j352: [113 164  99  93 117 138 127  95 181 135 117 154  99 144 107 158 134  90
 148 160  80 151 121 120  72 176  98 159  55 103 147 168 124 141 124 138
 154 113 182 203 132 115]
j928: [113 164  99  93 117 138 127  95 181  83 117 154 145 144 107 158 134  90
 148 160  80 151 137 120  72 176  98 159  55 103 147 168 124 199 124 133
 154 113 182 203 132 115]
j947: [124 135 128  88 102 128 147 126 173 162 167 167  82 170 110 144 165 128
 107 144 126 159 129 142 112 209 136 135 113 122 140 114 116 196 108 180
 113 154 182 121 114 122]
j313: [139 116 131 143 130 129 127 131 122 150 162 130 134 137 136 185 102 161
 113 122 138 109 127 137 142 123 150 119 115 122 102 148 149 144 122 133
  89 188 127 109 109 132]
j489: [113 164  99  93 117 138 127  95 181  83 117 154  99 144 107 158 134  90
 148 160  80 151 137 120  72 176  98 159  55 103 147 168 124 199 124 133
 154 113 182 203 132 115]
[113 164  99  93 117 138 127  95 181  83 117 154  99 144 107 158 134  90
 148 160  80 151 137 120  72 176  98 159  55 103 147 168 124 199 124 133
 154 113 182 203 132 115] | j489
[113 164  99  93 117 138 127  95 181  83 117 154 145 144 107 158 134  90
 148 160  80 151 137 120  72 176  98 159  55 103 147 168 124 199 124 133
 154 113 182 203 132 115] | j928
rev: [122 113 161 102 185 136 137] | j313

j962: [152 111 130 132 120 158 163 183  82 182 135 112 118 122 161 120 130 110
  89 117 143 114 111 130 118 121 143 154 139 138 164 129 107 138 128 131
 119 135 165 152  91 143 119 122 144]
j584: [118 140 120 112 124 100 110 136 180 143 116 140  79 120 133 120 113 110
  63 113 173 152 111 130 132 122 158 163 183  82 182 135  81 127 130 103
 126 128 162 152  86 146 110  64 156]
j298: [119 140 127  89 111 101 117 172 167 176 150 170 164 122 140 120 125 128
  92 113 135 125 128 128 139  68 143 161 207 115 178 129  81 131 139  73
 119 162 171 148  91 121 119  85 146]
j57: [110 125 121 134 121  93 106 136 191 152 119 145  81 118 139 120 112 110
  52 113 176 151 111 130 133 111 162 163 184  79 185 136  75 128 130  95
 125 135 171 152  86 146 108  54 162]
j794: [119 140 131  97 111 115 121 154 142 157 148 142 174 122 148 120 130 134
 127 113 114 114 128 128 124  86 128 142 177 138 148 129 100 138 130 103
 119 154 163 138 110 116 126 116 136]
j762: [119 140 131 132 111 101 117 136 167 157 126 115 121 122 188 120 130 110
  84 113 143 110 111 130 113  94 143 163 170 138 182 129  83 146 129 117
 119 149 183 152  82 143 119 111 146]
rev: [152 173 113  63 110] | j584
rev: [112 120 139 118] | j57
rev: [135 182  82 183 163 158 122 132 130 111 152] | j584

j211: [170 111 137 133 125 142 117 146 163 171 152 120 166 134 129 121  90 138
 141 152  94 166 147 169 171 103 130 122 179 164 102 159  73 112 144 116
 123 166  94 121 139 102 126 157 174 103 173 114  67 153 158 150 154 120]
j77: [ 80 133 131 155 154 147  92 111  97 108 123 206 110 176  97 142  83  90
 134 114  91  98  94 111 150 144 146 150 100  82  69  97 130  92 115 109
  72 135 103 177 119 169 216 115  78 192 129  77  79 113  81 149 148 128]
j911: [ 80 133 131 155 154 147  92 111  97 108 123 206 110 176  97 142  83  90
 134 114  91  98  94 111 150 144 146 150 100  82  69  97 130  92 115 109
  72 135 103 177 119 169 216 115  78 192 129  77  79 195 135  84 135 114]
rev: [195  79] | j911
[ 80 133 131 155 154 147  92 111  97 108 123 206 110 176  97 142  83  90
 134 114  91  98  94 111 150 144 146 150 100  82  69  97 130  92 115 109
  72 135 103 177 119 169 216 115  78 192 129  77  79 113  81 149 148 128] | j77
rev: [148 149  81 113  79  77 129] | j77
[ 80 133 131 155 154 147  92 111  97 108 123 206 110 176  97 142  83  90
 134 114  91  98  94 111 150 144 146 150 100  82  69  97 130  92 115 109
  72 135 103 177 119 169 216 115  78 192 129  77  79 195 135  84 135 114] | j911

